In the rows, zero is written as 128.
Known rows:
fletal: [131  99 146 196 150 118 104 153 160 145 100 135 102 153 106 114 117 136
 152  83 151  93  66 143 103 143 118  91 145  99  78 143  90 105 164  95
 125 126 146 128 154 141 151 133 141 151 140]
vetrur: [147 173 155 121 108 108 131  89 133 139 118 134 125 144 156 136 143 112
  97 105 115  98 175  91 158 122 105 120 114 127 151 132 119 141 171 132
 102 109 148 157  97 171 130 122 153  53 121]
nupler: [127 166 170 125  97 132 133  81 173 126 137 114 138 160 134 146 122 109
 106 108 107 119 137 107 177  67 108 113 111 115 132 144 100 127 170 138
  99 105 118 177 109 160 124 133 148  59 137]
reser: [142 132  78 138 134 171 155 143 142 130 148 112 146 114 121 193 104 109
 141 166 108 110 103 132 116  83 140 184 130 145 121 105 157 166  92 169
 164 161  87 121 133  94 135 123 129 180 121]
bukazum: [ 99 121  75  83 168 156 109 147 132 105 111 139 111 107  96  88 119 135
 107 150 140 145 157 127 149 151 157 169 132 131 142 120 147 212 116 163
 165 134 139 134 115  81 114  83 110 181 138]
vegovas: [117 117  57 164 155 159  97 155 138 124 142 131 106  95 144 146  99 138
 141 119 139 139 130 177 129 143 143 143 126 157 150 104 142 136  86 162
 179 139 118 183 122 126 125 145 110 177 142]
zezu: [152  56 153 148 121 130  86 184 101 172 129 146 117 110 153  92 110 155
 119  68 105 131  75 125  83 188 146 109 167 114 120 208 140  89  98  92
 125 146 182 112 135 127 144 163 119 165  87]
gasam: [166  97 175  50  79 105 180 133 102  50 148 112 170 128 125 160 154 137
 138 184 129 125  89 154 131 129 120 145 123 131 130  92 151 102  87 130
  86 136  97  39 152 114 150 127 100 138 143]
skuflazor: [107 120 154 144  88 154  99  84 131 127 190 134 106 152 185 149 124 147
 119  85  79 156 145 111 186 137 131  98 123 145 135 192 156 102 110 131
 118 123 145 197  84 198 118 196 124  93 135]
fliklom: [139  68 160  85 168 101 118 167 144 182  75 101 123 120 109 125 127 120
 133 113 136 159  78 138  60 177 104 107 115  60 115 191  82  72 163 120
 123 140 154 118 153  94 132 114 141 110 104]
braler: [146 109 160  48  34 132 163 116 133 121 141 112 104 141 155 135 138 109
  96 108 103  76 123  89 173 107 126 163 112 110 128 147 152 173 137 147
  82 128 135 130  93 148 134 118 131  75 142]
mufu: [124 112  74  81 174 150 127 161 151 146 111  83 149  90 114 164 100 102
 127 173 138 180 135 162 102 120 121 153 102 115 155 143 104 142 117 176
 164 140 101 170 131  62  99 116 114 151 130]
geflir: [158  96 178 179 134 139 148 139 155 142 115 126 125 156 110 147 129 128
 159  98 124  84  44 118  95 114 117 122 155  97  64 147 116 125 142 112
 112 138 131  83 147 127 176 117 155 152 129]
geskek: [117 191  74 180 174 150 118 109 145 126 140 147 158 121 108 130  93 112
 131 167 117 140 140 134 128  53 160 133 143 139 122  97 104 167 143 148
 182 123  98 161 134 100 136 137 130 160 122]
stude: [131 155  50 168 154 151 120 143 148 128 117 135 130 117 130 151 107 119
 138 128 149 120 156 160 124 127 136 150 130 167 127  76 137 156 103 153
 180 138 119 155 134 114 138 104 126 168 135]
norama: [130 141  84 148 118 179 154 137 138 110 153 126 146 129  98 156 100 108
 144 176 113 115 108 126 138  56 146 165 134 146 113  97 155 193 101 165
 164 149  85 126 129 102 129 127 122 196 131]
skazaflo: [144 163 162  96  99 102 137  97 145 143 104 119 125 131 149 130 140 115
  87 110 116 120 170 101 152 138  98 135 111 114 152 151 111 127 155 143
  89 107 143 164 107 142 123 119 146  38 118]
lebrim: [130 127 140  76 133  82 136 144 119  51 130 115 150 132 130 113 149 154
 146 158 159 144 113 187 137 148 109  93 119 146 142  74 118  77  99 116
 110 118 114  86 156 127 142 137  95 123 167]
setre: [104  97 162  41 140  91 124 135  93  24 115 138 140 123  87  61 165 158
 126 170 146 169 141 138 170 179 139 119 114 129 144 100 150 127 113 109
 103 132 128  42 126 113 125  96  86 141 156]
plimasti: [130 112  65 148 149 169  90 166 126 124 153 128 131  96 163 141  98 139
 122 120 113 159 135 173 128 150 144 122 138 170 155 127 141 125  62 152
 168 147 129 183 111 120 120 172  98 177 130]

Facts:
babrodrul {Δ=klibrem, α=763}
bibin {α=40}
brabrum {Δ=regrel, α=40}
braler {Δ=norama, zizok, α=411}
bredrom {Δ=vifem, α=40}
bribar {α=763}
brizor {Δ=dovi, mabate, α=763}
brotriplol {Δ=grare, α=411}
bukazum {Δ=niflun, dovi, α=40}
digral {α=411}
dovi {Δ=flukluto, kabrun, α=411}
dropur {Δ=vafuvan, α=411}
febra {α=411}
fetem {Δ=klibrem, flabrok, α=40}
flabrok {α=40}
flaklosul {Δ=veroke, α=719}
flegok {Δ=veroke, mabate, α=40}
fletal {Δ=nupler, α=763}
fliklom {Δ=flabrok, skovil, α=763}
flilafluk {Δ=brotriplol, α=411}
floba {Δ=zizok, α=719}
flukluto {α=40}
gasam {Δ=norama, reser, α=719}
geflir {Δ=norama, nupler, α=763}
geskek {Δ=kabrun, α=40}
gevu {Δ=nupler, skovil, α=719}
goskamek {α=719}
graba {Δ=nizuzas, geflir, α=40}
grare {α=40}
kabrun {α=40}
klibrem {Δ=kabrun, nupler, α=719}
kulali {Δ=plimasti, vegovas, α=40}
lebrim {Δ=fletal, α=719}
mabate {Δ=pepenol, fletal, nizuzas, α=40}
mibri {Δ=vifem, α=763}
midran {Δ=regrel, α=411}
mufu {Δ=skovil, α=40}
niflun {Δ=stimor, floba, α=40}
nizuzas {Δ=stude, α=411}
nokir {α=763}
norama {Δ=ruga, α=40}
nupler {Δ=skoposki, geskek, regrel, α=411}
nuvas {Δ=bribar, skuflazor, α=411}
pakli {Δ=babrodrul, grare, α=411}
pavis {α=763}
pepenol {α=763}
plebi {Δ=ruga, veroke, midran, α=411}
plimasti {Δ=skuflazor, α=40}
plode {Δ=geskek, regrel, α=763}
punil {Δ=febra, geflir, α=719}
pupe {Δ=mabate, flilafluk, tobro, brizor, α=40}
ragron {Δ=skoposki, geflir, α=763}
regrel {Δ=kabrun, α=40}
reser {Δ=febra, α=40}
rosi {Δ=tobro, α=763}
ruga {α=763}
setre {Δ=bukazum, α=719}
skazaflo {Δ=fetem, vetrur, α=411}
skestol {Δ=vifem, α=719}
skoposki {Δ=kabrun, geskek, α=763}
skovil {α=719}
skuflazor {α=411}
sofle {Δ=pavis, α=719}
stimor {α=411}
stude {Δ=tobro, α=40}
tidre {Δ=dropur, α=763}
tobro {Δ=regrel, α=40}
tofos {Δ=bribar, α=411}
vabafu {Δ=nupler, α=719}
vafuvan {Δ=nupler, geskek, α=763}
vegovas {Δ=pepenol, α=40}
veroke {Δ=geskek, α=411}
vetrur {Δ=kabrun, tobro, regrel, α=411}
vifem {Δ=vetrur, dropur, α=411}
zezu {Δ=bribar, α=763}
zizok {α=40}

Rows:
No name comes twice in this set of rows, the named rows included.
[121 145 136  73  98  75 149 142  89  60 153 141 155 129 122  90 131 148
 114 183 150 136 107 162 135 116 150 106 137 131 128  81 119  86 111  86
  99 110 118 103 166 128 147 143  96 117 154] => flaklosul
[164 169  70 146 190 143 147  93 111 165  95 132 140  79 108 157 123 113
  98 151 159 120 162 136  76 152 131 149 120 154 162 102 140 153 124 157
 167 138 127 128  94 108 142 118 121 130  93] => bredrom
[129 108 166 155 150 111 110 170 127 191  91 134 141 139 127  91 138 129
 168 102 126 150 114  99  82 168 105 124 157 105 101 170 112  93 144  79
 110 128 139  79 163 110 116 106 170 139  95] => babrodrul
[ 88 147  72 148 182 165  91 134 136 113 126 142 123 120  97  93 116 124
 132 137 134 154 165 126 142 117 150 146 134 148 121 104 136 193 119 151
 175 132 119 148 120 103 104  97 120 186 130] => flukluto
[139 136 172 140  77 158 162  63 153 126 163 107 131 168 150 211 138 105
 135 111  86  86 116  83 181  69 107 142 112 119 105 136 159 131 136 149
  97 131 101 135 103 170 132 147 146 103 147] => febra
[118 141  38 119 119 134 116 169 137 127 128 130 117 101 124 121  88 123
 110 151 170 110 132 176 119 118 160 161 139 150 150  79 101 164 112 142
 169 125 132 185 153 106 140 110 103 156 147] => flegok
[ 99 144  86 142 203 162 113 121 141 155 131 122 161 121 105 157 108  94
 157 169 129 202 156 131 119  97 119 139  98 121 124 153 111 140 129 171
 184 137  94 162 126  85  92 137 137 163 123] => flabrok
[ 96 149 150 110  93 133 115 105 142 104 139 137  99 161 141  96 143 123
 100  95 124 104 170  94 198 129 118 120 105 114 139 137 128 166 159 122
 108 112 162 162  96 157 117  99 141  65 154] => dovi
[143 175  75 137 153 136 127 153 124 141 120 131 147 112 123 116  99 115
 109 153 134 133 151 141 105 107 156 162 143 146 156  95 112 161 116 147
 162 125 121 160 135  85 130 108 130 152 115] => brabrum
[ 99 170  87 187 161 153 115 163 123 169 129 142 146 131 133 135 121 113
 191 149 113 164 193 123 126 118 122 180 131 165 131 107 157 139  98 116
 168 133  82 122 152 104  61 105 163 177 113] => grare
[161 130  69 127 148 152 158 176 161 118 110 112 129 111 125 174 107 111
 130 140 141  97 119 160 121 109 124 176 133 151 148  82 126 169  99 180
 162 153 115 148 144  94 142  98 125 164 137] => graba
[ 97  78 126  63  93 100 158 106  58 112 152 118 127  89 112 127 174 151
 137 199 164 159 112 167  93 159 139 126  88 118 139 101 157  56 115  92
 108 123 108  80 149 147  90 159  94 105 153] => sofle
[141 153 137  79  22 110 159 130 123 135 158 128 109 139 158 111 121 125
  72 120 124  82 127 103 154  72 144 146 141 113 148 123 103 142 154 121
  80  99 147 184 123 155 148 125 121  53 131] => plebi
[ 96 128 172  90 179 104 130  96 133  65 151 105 179 148  91 136 146 140
 170 191 131 217 110 156 137 118  99  66  84 112 110 143 115  60 136 113
 126 125  87  84 138 125 105 149 110 129 160] => skovil

Now the same things, written a new way:
Known rows:
febra: [136 112 123 144  99 111 151 123 107 141 130  98 130 155 138 130 110 133
 102 148 149 125 105 128 150 136 133  92]
dovi: [120 132 129 126 108 117 131 113 110 128 126 158 150 145 147 122  96 154
 153 105 177 119 120 114 169  55 130  95]
mabate: [117  83 130 103 113 142  78 136 207 131 177 137 125  93 112 143 133 124
 176 107 125 131 159 124 140 152 120 136]
bukazum: [ 96 151 134 104 132 164  84 136 101 103 153 219 141 104 111 130 114 128
 167 119 135 129 176 130 141 105 128 118]
punil: [137 144 130 163  98 113 137 124 102 123 115 120 157 134 125 129 157 115
 130  82 105 126 120 118 116 146 117 131]
kabrun: [138 135 119 104 138 170  88 112 106 134 149 170 155 119 121 106 127 139
 134 170 124 137 167 110 153  96 128 145]
zizok: [117 133 129 116 130 167 110 135  92 110 165 166 141 109 106 132 120 120
 124 175 115 139 166 137 128 145 132 127]
vifem: [114  95  96 149 126  83 149 120 142 104 114 230  90 151 163 115 130 125
 124 170 114 118  98 137 141  99 141  48]
flilafluk: [131 111 117 131 118 119 139 118 122 139 142  86 116 166 144 140 105 143
 118  96 172 129 128 148 113 165 138  90]
plode: [127 139 148 114 172 103 135 125  99 137  67  88 117 122 137 120 138 131
 114 142 142 127 104 145 119 121 126 167]
fetem: [143 140 106 125 134 182 117 120 148 132 187 149 132  97 120 119 116 137
 125 166 108 150 172 106 116 139 130 128]
bredrom: [120 105 107 123 136 144 108 128 137 106 160 229 116 114 127 114 140 109
 123 182  91 133 150 127 125 123 133 110]
brabrum: [118 131 112 108 146 167  83 134  99 116 134 145 131 135 124 142 133 122
 150 201 113 142 145 134 141 139 136 165]
regrel: [127 147 109 112 161 174  86 116  75 133 123 175 145 139 137 119 133 140
 166 209 119 142 153 119 164  97 132 181]
kulali: [129 117 122 112 129 165  95 134 127 123 165 161 131 116 108 131 124 116
 132 153 115 137 168 121 131 132 129 146]
ragron: [130 131 155 124 139  94 151 129 128 135 100  95 123  86 134 115 130 131
  99 151 121 126  98 134 120 123 119 147]
pepenol: [131 139 155 108 135  99 134 133 158 131 111  88 105  95 136 119 126 119
 109 105 146 123 102 116 113 111 117 145]
bribar: [145 146 152 107 139 107 149 140 157 146 101  92  99 118 127 121 124 100
  76 132 129 121 106 104 117  79 125 156]
bibin: [124 122 124 116 127 167 105 135 117 119 163 156 129 121 113 127 125 123
 125 159 113 136 161 125 128 134 129 139]
goskamek: [134 152 122 154 110 128 128 127 111 128 110 132 146 159 132 135 149 115
 149  53 116 120 150 117 105 122 120 131]

Rows:
No name comes twice in this set of rows, the named rows included.
[104 159 135 108 134 164  94 143  86  95 168 204 140 115 106 136 119 120
 148 142 129 131 178 132 126 124 132 128] => niflun
[123  97 116 146 125 104 153 126 146 123 119 166 110 159 137 131 119 137
 128 116 133 119 104 148 131 118 140  71] => dropur
[132 143 156 119 134  90 139 138  99 129 108  87 117  98 130 117 130 122
  76 151 137 123 109 132 112 140 119 137] => ruga
[123 136  94 111 147 156  67 133 104 117 128  95 122 127 151 151 140 123
 167 235 112 142 130 131 146 173 134 192] => tobro
[120 116 130 133 117 157 111 134  62 120 157 133 154  99 106 121 135 119
 105 213  94 144 144 153 138 179 126 129] => norama
[140  94 133  96 152 163  86 104 112 141 136 201 155 149 105  98 139 152
 143 139 127 136 184 134 153  91 127 147] => geskek
[117 142 163  95 129  90 114 130 171 126 116 121 111  70 142 120 127 128
 146  59 164 123 111 120 121 106 114 139] => brizor
[127 137 143 119 145  91 140 132 139 119 102 148  94  91 140 113 138 121
  99 124 128 119 115 128 111 115 123 127] => tidre
[124 134 111 155 118 107 128 125 136 107 108 205 126 152 145 117 165 114
 153  69  92 115 121 120 102 104 126  98] => skestol
[129  54 143 122 125  98 137 113 133 148 105 122 135 198 117 129 131 146
 119  89 168 116 128 173 144 130 138 108] => veroke
[113 126 126 149 105 110 158 130  83 125 121 110 133 147 138 138 110 130
 109 154 146 124 101 152 146 155 134  98] => braler
[129  94 114 137  94  96 130 122 172 139 146  73 120 136 146 140 116 134
 141 136 153 123 105 127 154 153 128 103] => nizuzas

The same things again, as new rows of numbers:
Known rows:
bibin: [158  85 153 102 165 103 172 163 100 146 137 124  77]
rosi: [137  98 141 134 146 156 133 139 142 121  80 108 175]
pavis: [172 110 143 140 131 123 149 139 134 169  87 121 167]
veroke: [133 136 163 140 104 102  54 200 122 118 143 169 105]
floba: [119  64 178  98 111 155  88 113  98 167 134 135 115]
vegovas: [135  80 147 100 164 116 158 151 120 112 152 130  82]
plode: [149 128 147 112 141 153 107 173 163 140  88 101 166]
gasam: [118  58 173 100 114 158  82 114 100 166 143 129 117]
vafuvan: [148 130 132 131 120 139 110 164 176 163 142  87 169]
stude: [117  64 154  99 178 138 158 164 106  90 126 110  89]
tidre: [148 126 118 136 149 143 117 125 145 146 106 114 166]
flaklosul: [126  70 178  87 111 153  70 118 114 165 136 146 111]
nokir: [172 111 145 138 131 123 146 138 134 164  85 120 167]
skazaflo: [111 124 151 172 120 121  97 166  71 109 127 142 114]
pupe: [123  75 153  96 170 128 160 155 119  96 140 127  84]
ruga: [180 103 143 138 131 118 140 142 138 165  85 125 167]
punil: [114  60 173 101 112 158  86 114  99 171 144 127 118]
bredrom: [131 113 118 102 201 128 137 140  98 130 156 115  72]
fliklom: [146 111 132 145 133 140 139 128 144 143 104 109 169]
flukluto: [157  92 160 102 162 104 178 160  99 146 132 126  75]

Rows:
No name comes twice in this set of rows, the named rows included.
[139  81 148  87 164 115 141 155 136 104 156 141  78] => flegok
[110 125 166 160  96 123  78 226 100 127 156  97 122] => nupler
[112 152 116 176 158 128  66 149  51 127 133 137 107] => vifem
[ 94 135 171 155 125 145  96 196  65 100  90 120 111] => vetrur
[145 125 174  90 150 115 187 169 105 151 126 122  66] => kabrun
[142  94 129 146 121 136 127 151 163 145 143  83 184] => geflir
[173 106 146 140 125 120 153 135 137 160  85 125 167] => pepenol
[123  95 150  97 162 125 164 138 123 104 152 136  76] => bukazum
[156 108 130 133 140 135 122 132 156 140  98 124 168] => zezu
[146 139 106 141 166 146 109 115 133 151 103 113 162] => mibri
[116 129 180  75 165 148 158 195 113 114 118  95  67] => regrel

